In the rows, zero is written as 128.
Each row is followed by its class; each block has classes of its own.
125  158  144  142  156  100  98  190  164  104  134  121  142  145  113  193  139  104  124  147  146  177  134  135  110  157  121  91  146  20  134  139  143  93  114  157  127  91 | z_726
135  164  124  95  83  134  103  181  136  140  118  142  148  135  151  113  144  123  170  105  160  111  138  130  108  169  104  136  107  151  102  125  145  137  116  75  109  115 | z_236
128  81  124  122  128  120  118  174  96  100  177  117  113  154  215  158  113  175  140  128  175  169  76  88  118  186  117  158  89  68  122  107  141  84  84  89  96  135 | z_416
148  125  141  131  99  109  205  110  176  157  142  199  86  149  117  106  133  133  106  153  121  74  169  105  132  108  101  162  145  155  151  88  146  102  114  131  164  99 | z_601
121  161  119  144  220  100  155  121  180  203  100  140  90  210  105  85  142  113  196  164  93  25  103  148  104  97  123  138  133  110  134  145  101  120  70  79  86  135 | z_637
90  149  140  102  153  150  106  175  112  115  126  147  156  158  137  92  216  114  141  102  162  178  134  145  120  204  117  85  122  79  109  120  111  137  108  134  127  109 | z_726
118  123  131  123  141  93  142  156  124  123  149  159  110  117  110  130  171  157  110  125  108  150  88  113  141  155  107  160  116  191  144  106  195  149  125  102  137  159 | z_583
142  137  140  94  75  118  97  192  154  122  113  198  122  154  153  128  200  134  169  85  190  120  123  125  103  177  56  114  85  145  154  88  89  95  120  94  111  42 | z_402
132  141  141  129  114  111  133  145  132  138  142  134  131  112  117  137  137  98  89  109  108  148  153  122  125  176  140  131  105  122  129  79  96  130  142  131  144  79 | z_601
125  149  131  101  176  141  139  162  118  163  118  82  142  93  128  119  178  122  81  70  64  162  80  114  106  178  146  163  141  98  78  103  93  145  136  107  89  171 | z_726
136  130  129  111  140  104  172  177  160  135  117  153  97  120  110  144  147  121  98  126  88  115  105  130  107  161  119  127  149  118  122  95  96  107  136  145  116  85 | z_726
109  169  141  117  147  153  97  121  102  128  117  140  120  126  144  81  212  66  129  134  86  145  140  105  138  180  121  106  144  111  98  149  133  123  103  89  107  160 | z_637
129  146  143  130  123  135  102  134  113  163  123  148  113  166  145  123  141  111  132  130  138  131  123  123  110  151  126  146  102  111  116  122  107  95  111  108  114  117 | z_416
126  150  125  124  152  136  164  162  147  145  137  135  149  97  107  92  148  132  132  141  141  126  148  136  131  143  158  122  133  109  118  125  110  134  127  122  126  103 | z_178
131  146  132  101  122  122  131  145  163  157  109  142  127  103  98  130  146  115  102  106  116  125  168  121  131  143  151  125  123  166  110  124  115  154  115  117  139  97 | z_601
127  140  103  128  188  136  140  154  74  127  160  81  164  139  162  82  173  160  147  115  120  143  157  139  109  121  161  147  151  79  124  181  125  121  149  131  48  182 | z_178
143  144  93  95  114  97  143  139  152  165  147  126  113  140  160  93  127  153  134  107  161  125  116  135  97  110  120  110  87  120  118  87  153  127  116  101  148  81 | z_178
87  150  119  135  149  119  62  136  101  104  147  135  184  179  142  170  153  114  158  95  173  176  92  133  133  93  82  120  144  101  122  166  166  167  93  130  87  138 | z_236
125  133  118  121  157  112  130  155  156  135  112  153  132  130  127  138  163  93  136  112  120  100  92  116  117  143  108  144  139  127  121  111  115  157  106  128  126  105 | z_402
121  115  132  143  154  95  167  104  155  107  122  102  119  120  79  94  167  137  135  133  121  129  137  131  99  110  135  106  127  153  161  115  120  143  154  158  130  129 | z_236
119  136  155  120  152  127  93  173  115  123  138  195  105  171  127  140  152  131  128  143  128  118  168  134  162  169  112  145  127  106  129  105  79  106  75  104  134  89 | z_178
149  156  129  118  149  124  105  218  101  138  175  138  130  146  167  122  173  61  138  84  105  100  127  95  98  170  131  154  135  68  127  144  70  115  103  90  47  109 | z_402
129  136  144  132  153  104  112  143  138  141  128  154  127  143  145  122  134  135  150  121  109  112  87  123  140  161  96  138  121  123  134  118  102  111  122  80  93  116 | z_726
136  74  117  132  118  123  186  97  124  98  158  138  93  132  111  107  158  131  131  121  136  115  128  92  141  128  134  118  129  170  164  94  133  127  124  132  135  129 | z_637
126  117  135  141  116  127  156  115  153  126  106  142  119  122  122  129  133  118  131  144  125  116  145  115  123  130  130  130  140  105  128  104  135  96  135  166  136  126 | z_601
136  162  136  107  157  139  126  155  113  153  114  152  100  120  103  90  179  122  105  98  76  139  152  139  179  138  135  109  170  85  134  105  93  118  76  97  133  131 | z_178
121  129  128  118  146  145  134  139  109  132  132  121  121  127  120  107  180  115  115  114  111  146  204  128  143  131  131  113  155  98  133  115  142  134  107  136  151  151 | z_402
131  147  118  94  143  126  154  177  131  130  162  118  111  131  168  94  165  98  133  106  137  118  122  112  108  190  131  98  113  62  142  96  116  122  97  83  119  109 | z_601
93  106  174  120  119  117  91  162  167  67  117  166  107  140  98  174  201  134  69  154  133  194  216  124  130  211  118  129  125  129  147  93  166  111  136  219  166  89 | z_601
126  194  139  105  86  172  153  123  138  177  81  165  103  108  103  81  176  96  93  152  112  120  150  127  110  167  141  104  113  184  113  110  138  102  127  119  147  122 | z_583
110  157  129  89  85  157  121  158  144  146  74  169  134  111  82  127  182  101  108  103  133  129  140  125  123  173  126  129  119  207  89  85  137  159  110  138  159  93 | z_236
104  180  146  112  162  108  126  128  202  148  84  110  137  119  78  117  181  136  152  185  86  95  181  166  120  135  85  128  172  90  92  145  192  128  135  147  175  116 | z_10
117  188  133  95  188  91  99  191  145  184  123  132  88  140  84  127  163  123  137  130  105  97  186  170  104  101  114  126  117  103  112  142  106  81  84  98  109  100 | z_583
99  49  124  146  177  124  162  84  120  89  150  85  124  101  93  118  140  161  107  126  150  187  120  97  165  106  178  143  146  121  143  130  166  164  84  167  151  189 | z_416
132  133  159  119  113  115  121  151  161  134  138  154  113  144  96  143  144  174  128  119  158  136  120  111  147  136  103  144  115  164  129  117  157  113  93  80  149  124 | z_236
96  14  145  146  171  109  180  157  80  81  221  150  116  150  124  129  138  221  103  132  134  142  174  104  196  152  151  184  124  145  140  106  95  126  77  144  130  97 | z_402
121  135  139  120  170  46  91  147  180  127  144  113  103  145  77  133  159  103  140  93  120  118  157  138  119  141  112  106  115  103  141  102  131  129  113  132  150  81 | z_601
138  150  128  140  129  141  116  177  98  141  134  142  161  130  159  146  121  109  136  112  110  143  129  147  140  147  119  150  143  86  112  108  79  122  140  119  90  116 | z_236
146  157  180  124  123  104  87  160  142  112  94  179  113  155  104  163  160  182  172  113  101  109  164  133  158  127  51  125  160  134  163  149  107  120  90  47  123  149 | z_583
127  113  195  168  141  93  105  87  170  126  118  107  132  105  87  145  62  214  162  151  104  114  137  133  173  112  98  151  147  165  134  171  156  120  161  77  131  177 | z_416
105  163  131  58  132  137  47  202  135  143  132  130  139  104  113  134  163  125  135  75  179  157  134  139  138  166  115  101  67  140  116  108  133  153  66  83  157  59 | z_10
116  182  121  105  150  160  101  166  107  144  97  164  164  149  115  103  230  78  151  105  129  140  150  161  128  150  111  97  143  90  137  133  62  142  109  146  108  69 | z_10
116  127  121  150  122  132  143  127  93  124  133  138  148  135  124  126  134  135  137  139  145  155  145  126  151  144  126  137  132  143  127  142  141  124  101  111  115  147 | z_402
129  130  139  140  126  118  149  144  140  136  138  132  121  153  105  143  103  153  150  154  120  109  170  150  146  121  128  124  146  111  116  145  129  109  113  109  130  114 | z_637
118  147  92  114  166  103  139  77  205  224  67  134  106  170  74  145  130  105  138  127  90  50  113  160  111  58  143  106  134  194  120  126  143  165  157  157  121  98 | z_601
126  159  121  107  132  130  101  140  141  162  114  111  107  146  120  101  119  99  152  102  129  138  164  160  125  130  132  82  122  125  104  127  139  143  102  95  135  147 | z_637
115  104  138  144  123  118  161  139  147  131  140  126  122  142  115  112  110  155  148  142  128  129  141  146  131  128  137  125  124  113  117  115  131  125  124  136  129  116 | z_637
113  112  158  134  135  103  105  156  121  75  170  107  132  154  144  131  130  152  115  135  163  178  180  146  97  153  150  110  92  87  162  145  146  127  151  168  147  122 | z_601
124  130  98  121  161  111  184  133  143  152  140  106  140  108  139  110  144  110  121  107  144  146  99  95  75  127  152  129  106  133  99  111  129  160  119  124  117  144 | z_601
132  133  122  102  185  144  174  160  131  153  178  103  139  84  161  96  194  121  88  93  122  148  160  54  104  122  163  154  141  68  96  146  82  115  71  101  62  134 | z_601
147  132  133  131  110  95  136  114  159  140  90  142  97  138  122  134  150  117  160  127  110  108  89  100  99  143  89  135  132  142  126  116  116  122  120  80  108  139 | z_416
138  83  139  137  141  111  164  128  149  139  153  140  120  129  104  142  84  172  130  130  138  101  141  121  148  74  152  133  131  124  128  126  110  119  118  133  155  102 | z_726
118  92  132  154  90  162  166  96  85  118  142  118  140  93  129  108  73  137  136  163  142  147  173  119  175  133  165  133  146  126  108  139  148  122  122  125  141  167 | z_416
130  89  123  124  154  107  193  149  154  139  139  125  99  120  56  100  116  153  144  114  136  108  156  149  156  119  155  115  142  136  152  93  118  128  106  132  152  129 | z_726
143  91  119  117  148  114  154  158  122  147  182  145  75  130  118  105  151  100  82  107  102  132  167  105  142  127  179  137  111  119  131  86  69  115  82  134  124  70 | z_637
152  135  144  123  123  115  126  139  162  162  127  154  88  168  94  166  139  121  111  119  88  95  133  127  126  109  128  131  133  149  142  120  103  127  130  110  124  93 | z_637
122  142  149  110  94  143  126  154  162  142  131  168  115  100  120  122  171  96  75  126  132  168  120  91  117  186  146  117  85  167  100  95  107  131  108  117  138  58 | z_637
112  107  126  111  133  129  142  157  132  136  112  156  93  128  100  105  148  126  127  118  139  128  146  137  147  146  132  131  122  151  120  97  123  127  73  128  152  126 | z_402
119  106  117  112  122  137  173  106  144  124  124  139  108  132  113  102  166  131  105  108  134  142  104  125  155  103  127  112  157  103  140  83  119  137  80  150  153  110 | z_236
96  169  136  139  163  136  89  143  109  75  89  134  183  138  145  157  156  84  154  116  121  170  68  151  128  176  78  89  183  64  125  153  137  163  139  145  110  166 | z_726
131  109  134  123  166  115  136  144  130  141  153  126  122  131  146  116  157  134  154  133  118  103  135  113  139  148  126  151  126  80  136  118  84  128  103  75  108  109 | z_416
106  140  125  132  177  112  160  153  145  132  128  102  127  131  111  70  160  110  147  136  90  113  99  140  118  203  159  119  133  121  99  138  108  146  114  115  92  125 | z_637
176  119  134  142  99  68  187  148  165  154  159  137  110  124  131  90  92  129  150  102  119  65  57  96  74  114  146  186  92  168  153  131  115  138  153  78  90  137 | z_601
123  139  158  134  149  108  132  150  189  125  103  135  118  132  99  139  160  138  117  174  83  110  135  138  127  159  120  170  163  116  107  135  146  119  137  146  126  132 | z_236
143  135  113  130  98  118  134  132  125  120  139  147  145  146  162  124  115  132  171  134  185  103  93  123  123  108  106  147  111  108  136  132  125  101  94  93  117  102 | z_236
134  152  120  100  142  117  128  140  132  145  143  140  85  141  128  95  166  103  102  108  149  145  119  113  100  150  137  92  81  121  145  75  90  117  89  101  141  88 | z_178
120  161  151  139  105  135  120  131  121  105  103  118  141  94  96  133  166  79  132  147  139  160  157  126  103  156  118  120  142  84  123  131  149  107  144  144  156  144 | z_416
112  140  119  89  136  139  118  166  119  154  148  140  111  128  130  110  178  115  109  99  133  136  126  114  129  159  142  131  108  135  97  106  133  123  85  116  119  111 | z_583
118  68  135  133  155  147  142  101  130  85  150  100  127  64  131  163  84  163  82  142  146  185  58  88  149  105  172  119  99  157  155  128  115  162  121  150  140  140 | z_10
137  133  129  123  91  129  144  96  118  147  116  142  109  116  107  94  164  103  123  123  118  150  155  110  140  135  129  118  133  159  133  121  134  146  114  89  139  145 | z_416
140  87  108  114  179  93  185  220  182  108  137  116  116  131  101  116  189  141  152  105  147  119  107  146  69  157  142  138  128  64  136  78  63  104  134  222  109  55 | z_10
146  98  147  113  161  94  141  201  161  128  153  134  95  108  109  157  109  144  92  105  118  132  123  117  106  116  159  143  106  106  149  100  81  127  110  132  134  90 | z_726
140  176  149  79  55  159  107  144  160  184  47  195  132  130  111  88  161  146  158  103  146  89  171  179  135  130  72  171  129  180  121  127  109  104  125  80  110  120 | z_726

A new block, with new classes.
173  150  173  96  154  124  114  135  149  61  123  145  162  87  99  47  218  144  97  105  112  152  129  66  108  133  89  95  143  119  129  125  129  118  151  161  130  127 | z_845
174  157  128  91  159  143  127  136  149  146  156  165  78  83  55  59  175  151  58  118  102  160  136  157  91  122  82  143  157  111  100  97  118  118  112  166  124  153 | z_770
172  174  126  77  158  126  136  129  141  152  142  178  78  87  49  44  179  145  66  108  107  189  133  148  101  119  82  125  156  126  117  111  119  114  105  171  118  138 | z_454
165  148  130  80  149  152  130  143  125  156  166  150  63  67  41  68  165  160  58  104  104  150  154  165  97  131  87  143  143  136  97  110  125  115  121  184  144  158 | z_655
187  156  124  88  147  135  121  129  141  128  199  178  84  59  68  111  172  173  94  89  109  135  147  173  92  127  104  120  153  124  86  79  138  122  132  161  156  143 | z_653
170  153  125  93  152  146  136  131  129  168  212  166  55  85  17  74  176  144  81  110  104  158  172  157  90  134  99  156  141  107  58  106  126  119  135  186  130  177 | z_909
195  77  117  109  121  143  186  112  110  116  120  145  141  111  135  137  105  135  99  163  185  156  131  123  96  172  149  124  121  121  118  101  113  116  111  71  131  137 | z_909
149  154  139  102  141  153  138  154  123  143  130  130  133  93  71  48  183  156  37  100  126  105  131  162  109  134  70  127  123  99  74  123  160  114  116  143  126  162 | z_899
197  82  143  119  104  177  183  97  97  120  97  159  143  115  152  157  96  149  150  176  170  150  120  135  87  168  147  123  106  134  151  94  101  115  108  69  131  149 | z_845
82  106  141  129  152  144  120  167  98  98  98  130  151  121  112  48  162  169  82  122  132  140  154  111  123  140  143  117  116  80  83  124  164  103  133  126  122  144 | z_899
159  117  166  95  141  92  119  129  143  108  156  143  130  98  69  54  202  148  128  110  112  183  148  119  120  119  106  125  148  95  135  121  103  119  133  187  103  147 | z_571
170  86  185  68  131  146  145  114  120  114  188  129  130  70  108  126  185  181  139  129  130  178  139  88  95  145  109  138  108  146  155  153  81  131  134  152  134  143 | z_314
109  127  136  120  139  115  120  155  87  121  139  115  142  108  109  99  167  168  111  111  148  127  145  132  101  137  127  137  112  111  78  128  156  98  152  123  133  146 | z_655
89  85  111  130  140  119  122  166  108  107  130  112  107  125  131  109  156  162  83  126  157  119  152  92  125  171  167  134  121  75  57  121  166  86  145  107  140  109 | z_454
150  108  166  103  150  120  135  136  140  77  149  132  153  100  131  81  206  157  77  115  128  155  132  88  97  138  86  120  133  101  124  139  106  101  138  114  124  122 | z_49
177  106  149  111  87  165  139  123  102  89  155  130  113  117  110  131  126  132  164  159  164  139  154  106  84  153  112  140  101  155  143  118  126  105  159  115  124  168 | z_571
155  65  146  95  84  190  139  137  101  96  142  113  108  140  107  123  141  144  156  182  168  158  146  109  110  147  127  138  107  139  169  98  135  97  124  127  149  150 | z_571
110  85  135  132  133  131  140  158  89  115  144  113  123  128  107  98  157  159  107  135  164  124  159  114  116  161  154  143  116  94  61  116  152  106  149  124  133  149 | z_909
208  107  110  102  119  155  167  105  139  94  120  148  144  94  122  132  101  138  61  160  152  146  144  111  92  204  147  113  112  102  95  93  118  120  100  77  116  122 | z_801
160  82  137  94  85  185  144  134  124  85  149  102  105  112  109  112  122  130  135  172  155  130  163  109  92  153  105  137  107  170  177  114  130  79  136  108  125  151 | z_899
192  103  128  116  130  141  170  101  103  114  113  164  137  115  166  137  109  139  111  141  163  181  112  116  80  172  131  112  120  88  106  94  120  114  102  72  135  131 | z_49
89  98  137  124  142  144  119  158  93  110  133  121  113  112  117  86  158  155  110  138  141  134  161  105  109  165  163  142  115  95  79  108  160  92  158  141  136  137 | z_845
129  90  155  126  128  151  124  149  87  115  137  105  111  102  113  119  127  178  139  165  134  153  164  100  115  181  160  144  101  109  76  107  138  128  145  164  142  154 | z_314
149  75  129  80  91  143  137  124  108  86  170  107  108  130  112  112  142  126  143  123  166  160  157  99  91  160  133  118  132  143  174  118  128  91  119  110  130  132 | z_367
169  65  119  122  134  182  180  113  110  106  76  143  104  126  201  135  96  141  101  171  162  153  114  102  95  180  140  106  123  106  141  102  126  92  99  57  133  111 | z_49
187  105  176  99  148  135  138  144  123  89  163  122  149  95  103  73  203  156  111  115  142  183  161  72  94  148  100  114  105  95  127  131  117  106  160  144  141  148 | z_367
79  109  132  138  145  133  123  155  98  95  101  127  151  132  152  91  167  153  90  131  146  109  127  105  119  152  150  131  119  74  77  119  160  105  146  104  121  132 | z_845
190  82  131  113  128  125  174  105  117  125  118  157  173  107  155  135  108  134  110  131  175  156  110  117  91  152  150  115  124  108  116  109  105  125  108  53  130  132 | z_801
205  99  141  104  85  163  146  118  121  89  162  102  102  113  109  127  134  148  141  179  148  167  159  103  88  166  98  135  125  143  149  106  122  109  133  118  119  167 | z_314
161  135  131  80  156  138  137  163  127  170  198  168  53  53  68  63  166  173  56  92  132  177  169  168  94  124  105  158  118  128  79  95  122  119  163  180  139  162 | z_454
173  147  143  61  152  162  138  142  117  164  195  161  55  60  33  62  155  164  81  75  101  169  166  154  92  137  99  136  132  136  90  120  125  129  118  214  149  169 | z_653
165  117  179  85  146  130  139  138  143  88  128  111  164  76  104  51  202  140  104  115  113  157  122  96  110  127  85  110  125  125  161  131  101  108  136  158  118  140 | z_899
188  87  138  87  94  160  150  123  118  67  168  130  124  107  95  103  132  135  140  152  174  153  179  111  85  163  130  135  104  163  163  101  128  92  162  105  118  166 | z_845
171  111  162  95  132  129  143  142  136  86  134  106  143  108  84  69  200  157  109  128  135  159  139  89  115  143  96  113  128  121  136  129  117  106  128  160  123  134 | z_909
192  73  113  109  123  141  179  111  115  107  125  153  148  104  157  151  102  148  108  136  174  143  124  135  90  162  162  112  124  109  120  105  109  110  107  50  130  134 | z_653
165  115  177  95  137  135  131  139  119  112  153  126  141  91  79  69  206  166  101  108  131  159  153  104  97  137  102  116  132  124  125  144  105  120  130  152  129  146 | z_367
188  137  166  94  146  114  129  126  136  104  158  137  148  80  83  69  195  150  108  97  123  176  150  101  92  140  105  111  131  115  121  129  104  126  141  159  121  148 | z_367
107  97  143  139  138  143  144  158  85  140  93  132  129  131  149  107  141  178  135  140  153  150  141  103  131  142  155  144  85  105  87  130  153  113  137  110  133  133 | z_454
175  115  150  105  128  115  130  141  157  108  174  123  118  104  64  72  197  134  98  150  112  154  162  120  133  131  114  150  118  108  128  120  87  114  132  170  104  137 | z_927
169  94  137  123  124  159  171  110  104  116  92  167  162  128  162  148  99  141  125  157  157  135  114  130  111  151  143  114  109  124  142  108  112  135  109  71  131  135 | z_845
148  118  167  105  144  126  121  144  125  93  140  128  132  106  88  52  197  146  94  103  121  163  155  90  108  147  117  104  138  100  117  135  110  119  130  159  118  133 | z_367
158  156  132  87  159  167  124  145  129  143  150  168  69  81  47  54  160  162  66  81  98  154  153  142  92  131  101  125  128  124  85  115  130  111  125  180  143  157 | z_655
182  126  169  99  143  129  130  138  138  79  138  134  149  99  91  64  205  156  101  114  124  166  139  78  106  143  92  106  130  103  124  134  121  114  143  157  125  142 | z_571
90  101  139  118  142  134  114  167  100  116  126  117  115  108  107  68  151  164  87  129  149  126  154  103  114  158  142  144  104  108  71  136  163  102  145  142  129  136 | z_314
194  80  142  91  91  181  152  124  116  91  178  117  94  113  104  122  138  142  144  181  166  155  168  107  90  158  108  148  117  158  155  86  132  98  145  113  137  163 | z_801
161  115  176  95  143  117  103  142  142  106  173  141  134  84  91  67  228  167  131  97  131  181  146  87  106  99  110  126  132  119  130  139  112  119  155  154  125  128 | z_770
182  105  160  104  129  118  126  134  145  57  143  143  172  113  87  74  208  152  90  123  128  148  133  110  108  127  114  92  159  79  114  112  93  116  113  117  117  136 | z_653
176  129  144  95  89  167  122  121  111  76  169  114  94  101  104  134  141  142  149  155  148  127  154  121  93  169  108  138  116  161  142  91  132  119  149  140  123  152 | z_770
114  118  140  120  137  122  117  151  102  102  130  133  120  86  118  93  125  169  117  110  134  133  173  116  117  164  160  135  105  115  72  118  156  120  150  160  129  137 | z_653
154  144  156  109  157  119  131  130  126  98  123  150  156  117  120  72  189  141  101  84  124  149  119  87  100  131  104  91  141  113  125  149  118  125  121  123  120  124 | z_367
98  89  128  114  143  158  138  158  77  132  133  142  119  127  136  85  168  160  112  145  162  149  149  107  122  143  166  149  67  84  92  124  168  89  136  109  131  125 | z_927
164  101  168  79  149  144  141  148  120  134  138  109  127  80  87  37  179  150  104  96  106  176  162  89  122  141  103  102  115  111  130  144  142  110  124  178  130  140 | z_899
190  93  141  91  80  172  152  136  110  111  156  91  98  121  98  111  126  135  134  166  151  162  165  99  81  164  83  142  105  144  157  126  135  85  132  134  125  168 | z_571
171  116  181  88  153  132  134  124  125  95  145  151  138  61  94  69  185  165  105  121  119  165  145  97  107  142  116  119  143  139  123  116  100  142  143  162  128  145 | z_801
72  75  137  116  141  158  139  161  82  151  95  111  110  120  108  68  142  152  111  156  153  129  151  110  126  151  178  157  96  125  80  133  155  101  121  146  123  132 | z_909
106  130  126  139  157  136  119  162  101  113  102  111  107  130  133  108  157  158  100  138  124  126  139  67  130  170  135  114  119  75  58  132  179  100  142  138  148  110 | z_454
198  79  138  92  76  186  153  125  100  85  165  114  102  97  88  108  109  137  146  162  177  136  202  116  85  171  138  138  96  182  141  117  142  89  152  99  124  172 | z_653
189  119  174  94  148  117  133  136  136  71  148  149  168  103  98  58  201  129  109  96  138  182  118  77  92  130  107  93  142  109  134  120  94  115  148  142  133  140 | z_571
83  89  154  126  136  132  137  155  72  122  105  103  147  97  138  81  150  166  85  128  155  103  144  113  115  169  145  147  106  94  62  134  163  110  146  112  127  147 | z_801
164  152  133  95  154  178  133  146  118  151  191  165  55  88  34  77  157  150  67  121  109  157  179  145  93  149  95  138  138  126  87  110  136  116  145  184  152  165 | z_845
192  92  145  95  85  165  146  120  113  78  145  120  119  108  112  110  139  143  137  182  161  136  165  116  106  154  107  140  105  158  171  100  131  98  140  118  125  155 | z_927
97  115  139  125  155  130  122  157  109  77  106  125  157  126  136  65  188  151  67  137  145  134  139  91  119  161  139  124  127  63  79  110  161  102  148  123  124  130 | z_845
212  81  117  119  126  151  173  113  123  103  120  152  151  106  127  149  101  137  112  165  165  151  129  114  92  170  153  102  125  109  118  98  107  116  107  64  136  134 | z_899
163  145  126  96  154  162  122  153  138  161  165  145  49  78  49  70  164  162  53  110  92  133  155  155  106  139  89  140  152  120  81  104  140  121  116  184  145  147 | z_770
159  160  133  86  160  147  135  145  134  134  146  157  71  64  51  61  181  159  65  115  95  148  132  139  87  131  84  138  136  125  97  116  113  101  135  165  128  156 | z_454
201  93  128  110  123  137  183  104  97  125  109  133  141  104  150  145  101  149  110  141  167  150  115  138  92  179  127  107  129  116  116  111  119  122  99  77  129  140 | z_49
162  121  150  82  105  140  126  129  136  85  117  134  129  119  116  14  185  144  92  113  150  160  129  143  76  102  75  122  193  175  179  84  131  91  113  106  102  161 | z_770
167  136  135  91  150  172  143  160  121  167  190  135  62  75  37  77  164  160  64  112  105  158  155  164  96  139  89  135  138  115  88  106  118  123  124  192  148  170 | z_899
173  86  132  100  124  139  155  112  121  85  96  160  163  104  136  109  128  112  104  162  170  133  110  107  90  150  139  118  127  130  149  101  115  99  120  65  134  124 | z_845
153  81  175  97  137  119  128  151  125  117  174  108  143  67  61  70  196  174  109  136  133  179  179  115  112  136  134  135  136  122  115  129  94  121  147  173  123  153 | z_899
156  134  180  97  147  125  125  139  124  102  114  115  161  95  98  49  204  142  91  107  120  144  131  96  114  139  96  100  135  120  128  141  117  127  125  164  124  132 | z_367
148  63  117  116  143  166  160  121  77  144  83  181  90  123  140  137  35  154  136  175  163  196  162  105  111  182  191  124  96  101  119  100  130  138  91  130  147  130 | z_367
189  107  101  102  131  117  152  100  143  61  106  152  166  108  176  116  135  102  84  151  164  119  102  89  84  161  133  98  137  109  144  99  127  79  122  43  116  102 | z_927
135  89  127  122  121  117  123  146  95  141  161  101  94  103  91  106  178  166  116  157  150  172  165  138  98  159  151  167  136  70  61  84  141  85  135  142  137  150 | z_655
176  87  136  73  100  168  145  128  111  104  196  125  90  92  78  109  140  141  121  148  171  163  172  109  73  166  123  144  117  166  142  101  130  86  143  119  146  146 | z_801
192  107  171  99  138  115  136  124  138  82  140  126  126  75  103  67  197  154  105  120  140  159  144  96  100  153  97  118  142  118  117  120  112  110  144  149  119  140 | z_49
156  72  117  106  126  158  167  123  119  101  106  161  118  97  164  143  96  151  99  152  164  132  132  121  94  173  158  116  128  161  160  102  115  99  114  68  141  101 | z_845
96  91  149  141  132  127  117  154  95  118  120  109  132  128  128  90  161  155  100  146  146  127  135  102  110  156  141  144  132  82  66  123  146  103  133  119  138  139 | z_314
147  120  113  62  167  159  156  143  140  159  186  175  74  140  68  67  148  154  60  80  99  208  168  124  138  122  101  127  114  89  126  133  133  127  98  162  134  146 | z_454
88  99  138  131  146  137  127  145  91  131  119  136  143  125  141  90  141  146  121  122  133  124  145  101  128  140  165  135  97  94  70  130  164  123  137  105  122  134 | z_801
159  154  118  91  168  175  123  144  142  152  185  187  45  58  35  69  165  148  75  110  100  177  168  140  82  116  125  164  109  145  88  116  108  107  153  164  139  157 | z_655
